Rows and roughly how far along a hidden order each lies, from 0 to 12
(in the rows, 128 means zero)
[127 107 143 124 130 128 128 123 130 125 131 129 124 130 130 128 127 130
 132 125 124 129 140 131 143 123 130 126 128 129 137 124 139 132 126]
0
[144 110 136 120 137 118 117 135 127 130 140 137 126 133 121 114 129 129
 145 101 129 124 167 120 123 145 135 125 123 119 107 115  84 131 148]
4
[135 108 130 141 109 116 110 114 141 125 144 135 127 130 115 123 111 125
 164 127 129 123 127 119 120 139 125 124 117 118 136 128 115 148 129]
6
[136 116 143 132 129 129 130 137 132 129 124 128 128 128 126 131 123 122
 131 133 125 126 140 125 121 131 133 136 127 131 146 132 123 135 135]
1
[126 140 130 122 132 133 125 127 130 126 131 118 132 130 132 124 120 124
 116 135 141 128 108 118 133 125 125 125 130 131 134 128 132 131 126]
1
[115 145 130 129 129 130 135 121 129 131 123 120 120 123 121 136 129 123
 109 124 123 133 124 129 135 119 118 139 130 128 138 134 150 127 113]
2
[123 135 127 131 128 129 131 121 130 127 126 121 124 121 131 129 136 125
 122 121 132 121 130 128 133 126 120 137 129 122 134 131 146 114 128]
3
[ 67 224  97 129 151 133 145 124 114 116  78 106 124  97 139 138 150  88
  30 141 147 166  65 127 161  84 118 164 121 138 185 157 255  72  71]
6
[127 127 129 111 122 125 130 128 141 128 132 141 126 131 124 107 115 129
 118 130 134 126 168 128 133 137 134 148 128 121 124 125 133 134 124]
4
[140 112 143 131 117 129 121 138 131 132 140 145 136 141 114  90 124 137
 149 122 120 122 141 126 132 137 130 132 125 119 130 114 107 141 135]
3
[132 108 137 121 119 129 121 129 127 124 141 135 134 138 133 138 125 134
 125 118 132 124 132 123 125 141 123 121 134 127 133 129 112 131 146]
3
[130 125 125 133 131 122 127 127 128 127 125 129 125 132 144 141 129 132
 123 133 133 134 138 134 124 133 130 119 130 121 135 125 119 137 137]
1
[146 110 136 130 126 123 124 131 135 131 141 126 131 134 126 145 128 133
 133 122 125 117 138 132 123 133 132 117 126 125 127 119  98 146 147]
0
[132 137 125 133 122 119 125 131 130  99 136 121 130 132 118 123 129 131
 144 122 130 132 150 130 122 130 129 123 131 123 107 122 114 127 131]
1
[102 170 111 128 134 138 134 127 128 132 112 113 122 114 133 141 130 119
 101 138 127 137 105 132 138 114 115 133 125 135 137 145 164 114 108]
2
[131 131 131 133 122 125 121 134 128 131 145 130 140 126 134 135 121 124
 137 126 120 125 112 136 138 124 126 131 127 136 114 127 124 117 129]
3
[122 123 139 125 122 126 130 125 126 126 139 124 128 131 126 123 132 131
 112 128 135 127 121 133 126 130 134 111 125 124 113 124 120 129 135]
1
[152 117 138 130 145 145 131 137 123 144 111 126 108 123 124 128 118 132
 161 134 131 127 143 110 121 146 123 152 130 127 137 109  91 135 130]
6
[130 123 126 127 129 130 122 130 129 131 135 122 133 125 108 127 125 131
 125 126 132 131 149 130 118 129 128 125 130 127 105 106 118 116 135]
1
[139 115 138 119 119 126 133 124 132 134 132 136 154 132 119 139 125 136
 135 121 130 127 207 132 109 137 120 129 128 123 117 122  96 127 128]
4
[121 104 135 147 124 115 132 139 110 137 129 121 126 118 149 134 131 127
 155 107 148 135 145 125 131 139 117 128 121 119 145 135 118 131 133]
6
[133 152 119 127 129 131 135 125 124 123 128 129 129 129 145 148 116 126
 123 132 137 132 112 142 126 119 129 124 122 131 130 133 137 126 108]
4
[106 152 112 129 129 133 129 127 127 129 117 107 119 121 130 119 136 119
 104 134 134 133 126 136 151 116 124 142 129 130 136 141 154 129 113]
0
[132 133 133 131 130 127 132 129 130 134 128 126 132 126 126 124 128 128
 142 124 126 121 134 122 127 133 128 122 129 126 121 123 120 129 136]
0
[108 138 126 119 134 132 135 128 115 132 122 122 125 123 148 100 117 109
 113 134 132 113 130 129 123 113 104 131 122 131 142 135 172 152  83]
6
[123 181 123 165 121 117 111 111  80  88 115 178 147  83 140 115 106  89
 113 173 139  80 187 111 150  95  93 142 159 116 108 135 180 125  83]
10
[146 141 121 128 129 132 124 130 129 128 139 132 127 131 135 120 134 131
 131 132 132 130 118 119 130 133 126 134 126 127 136 125  91 125 129]
2
[148 106 125 161 120 127 140 120 127 121 119 124 132 128 139 143 130 142
 133 128 132 132 107 119 122 133 138 146 132 136 136 119 126 129 124]
5
[136 110 131 126 111 133 133 131 119 116 119 133 120 130 107 152 112 121
 119 109 113 128  85 131 150 131 135 136 139 136 121 140 114 112 124]
6
[124 116 132 134 128 128 127 127 130 137 135 135 127 130 132 142 127 129
 133 125 124 125 150 125 122 132 126 113 133 134 145 121 112 122 133]
2
[130 105 142 126 122 130 126 136 133 135 128 132 130 130 138 118 120 134
 136 123 129 125 150 130 117 139 132 132 123 121 120 120  89 131 138]
1
[139  91 149 119 121 140 122 137 123 133 148 159 133 136 109 138 126 139
 130 128 136 121 162 116 126 142 128 122 122 132 116 109  72 135 141]
4
[111 106 105 129 133 120 122 118 129 129 122 177 132 136 148 110 130 114
 114 137 121 107 124 120 131 119 144 118 131 122 146 143 133 137 109]
6
[129 128 130 128 129 127 129 130 130 132 124 119 129 122 128 140 138 126
 117 133 126 127 123 132 133 125 129 141 128 130 123 125 139 125 128]
1
[134 126 127 126 124 125 129 123 133 133 125 128 124 132 122 140 127 134
 138 128 129 124 140 129 129 127 125 129 128 127 114 128 117 133 125]
0
[238 255   6  92  93 106 190   1 186 239 255 255  48  72 217 102  72 140
 154  15   1 124 255 153 255  96 166 104 103   1   1 248   1 229 204]
12
[117 114 130 126 128 120 125 131 125 128 135 130 123 119 134 134 128 129
 145 131 132 122 119 126 130 125 127 108 127 126 132 121 132 121 141]
3
[124 139 126 131 125 126 132 126 140 128 130 126 118 131 121 127 134 130
 127 132 124 133 129 130 134 129 130 127 124 131 117 133 135 123 125]
3
[114 172 115 137 128 131 131 123 123 130 107 122 123 117 131 130 131 117
 111 134 138 138  93 131 132 113 124 131 124 130 143 145 163 104 107]
1
[125 128 141 130 133 130 130 127 125 132 132 127 127 134 124 128 128 131
 127 139 133 130 122 129 123 125 129 132 127 132 110 129 121 135 127]
1
[112 156 125 125 130 128 133 127 127 132 113 113 122 123 134 133 133 121
 113 129 122 139 117 135 130 117 119 131 128 127 125 141 165 106 110]
0
[110 128 139 137 131 140 127 133 124 118 132 109 117 126 131 127 143 126
 123 125 130 125 141 118 123 132 124 126 133 131 131 125 121 122 138]
4
[134 115 141 130 127 119 126 129 128 125 128  88 128 132 135 135 131 135
 121 123 123 116 126 128 133 129 129 121 127 127 132 123 112 122 134]
1
[136 133 132 125 121 127 121 125 130 127 126 113 129 126 140 140 132 126
 134 128 121 132 126 127 139 126 135 130 124 125 130 133 146 142 125]
2
[155  89 149 125 117 132 129 130 126 123 154 152 133 139 129 146 110 153
 158 118 126 121 173 127 115 142 136 123 125 122 112 101  91 135 145]
4
[145 134 139 128 126 124 122 126 128 125 127 141 134 130 115 129 127 135
 144 134 130 125 124 128 113 136 127 135 126 122 118 124 112 135 129]
2
[132 124 130 128 122 133 129 125 123 130 128 140 121 128 122 120 122 126
 116 127 132 125 155 132 132 131 126 109 129 125 122 128 134 134 136]
2
[123 162 119 149 127 111 131 134 115 126 141 136 127 131 132 137 132 139
 127 105 130 126 179 121 127 131 138 156 123 127 137 113  95 136 146]
6
[127 126 141 122 119 125 119 150 154 112 143 139 135 127 111 127 120 142
 151 115 114 133 166 139 108 137 130 103 128 134  97 110  99 124 141]
6
[113 137 111 130 125 125 130 123 125 127 114 128 120 122 129 141 120 119
 102 135 135 135 110 138 132 119 120 132 129 133 130 137 148 119 113]
2
[132 122 117 124 122 122 118 127 131 128 124 135 142 133 128 147 125 136
 148 121 141 124 142 128 115 135 127 125 124 130 113 125 105 137 134]
3
[130 122 144 124 129 128 132 135 129 128 141 117 129 129 111 112 133 137
 138 127 127 127 132 126 116 128 132 116 126 129 128 119 104 138 138]
1
[146  25 106  27 129 189 179 220 157 121 178 255 139 175  85  81 107 141
 154 244  64 165   1 191 154 154  66 175  83 136  79  53 225 132 255]
12
[140 113 131 138 131 124 135 125 125 120 133 108 134 130 120 132 128 134
 106 133 118 128 136 126 131 129 138 116 128 131 140 127 141 139 134]
3
[119 115 123 133 118 133 126 124 130 122 127 133 132 130 131 119 124 129
 138 125 125 130 115 129 142 128 129 111 133 132 124 136 127 138 134]
3
[128 124 117 128 129 139 127 127 131 128 134 127 129 128 133 135 123 132
 139 131 135 128 144 125 118 128 126 130 129 130 124 124 137 132 130]
0
[140 128 133 129 126 121 128 126 129 124 130 124 131 128 122 119 127 130
 135 118 129 123 120 128 132 128 127 121 127 130 136 128 120 126 130]
0
[122 139 120 134 129 124 130 129 125 128 125 131 132 124 136 141 124 129
 140 126 125 125 121 135 130 127 129 128 131 129 129 131 129 134 131]
1
[125 148 126 124 132 137 123 137 123 130 129 118 129 125 132 120 130 125
 117 128 127 133 114 123 128 123 130 136 128 120 129 124 130 128 129]
3
[124 142 138 129 123 138 129 130 130 129 129 127 132 120 140 112 120 120
 136 127 129 136 140 127 130 126 125 144 131 131 124 140 147 123 132]
4
[127 113 127 120 120 126 126 121 132 124 131 130 136 132 125 116 114 128
 126 133 130 116 145 114 146 132 125 112 128 124 129 119 123 132 110]
4
[136 108 121 120 133 117 122 138 120 119 136 131 118 128 130 119 127 127
 117 127 126 124 113 123 146 133 137 108 129 141 128 127 113 129 151]
5
[159  92 145 122 125 120 124 129 132 136 136 132 135 143 116 118 133 144
 161 125 151 115 159 123 117 141 139 123 131 117 120 109  72 146 148]
1
[116 143 122 132 131 128 125 127 125 125 119 125 125 125 128 126 129 124
 125 131 130 131 139 123 129 123 121 129 132 127 120 134 147 127 117]
1
[138 135 129 127 125 135 128 129 130 127 118 129 130 127 121 113 129 128
 132 125 125 126 128 133 131 132 125 127 130 125 128 122 120 132 132]
0
[136 127 123 131 126 124 123 129 124 126 136 111 134 127 123 129 124 133
 144 126 129 131 117 127 121 129 136 122 134 122 126 118 108 119 132]
1
[130 132 125 133 118 125 122 130 127 124 140 126 129 127 118 117 127 126
 129 132 127 119 137 125 123 125 125 133 126 122 111 132 112 135 130]
2
[107 141 142 106 154 114 121 137 149 126 128 167 120 133 116 159 149 122
 169  93 142 131 123 119 154 131 138 139 134 134 114 128 111 135 144]
7
[128 154 139 127 135 111 113 130 118 146 160 138 119 121 144 123 125 129
 113 137 127 117  93 134 163 128 130 125 122 120 134 130 122 241  91]
6
[113 138 112 135 133 130 128 132 124 122 128 142 129 122 137 130 130 121
 113 133 128 135 119 128 122 120 122 137 130 126 127 142 138 113 124]
2
[144 114 136 133 123 131 123 125 129 125 137 146 134 136 136 121 128 136
 131 122 126 123 163 128 120 137 129 121 128 122 116 120 103 132 137]
0
[133 117 131 132 127 131 136 123 128 134 127 132 126 129 128 115 124 133
 136 130 124 122 123 131 117 135 128 121 131 128 135 123 119 134 135]
2
[145 123 130 144 138 122 137 124 123 122 132 125 121 130 121 115 111 134
 126 121 127 132 127 127 161 129 129 120 121 124 120 121 118 129 128]
5
[120 145 122 134 137 122 132 127 129 126 114 118 125 126 127 120 135 127
 122 141 128 131 113 130 134 120 126 141 127 139 131 131 147 114 120]
0
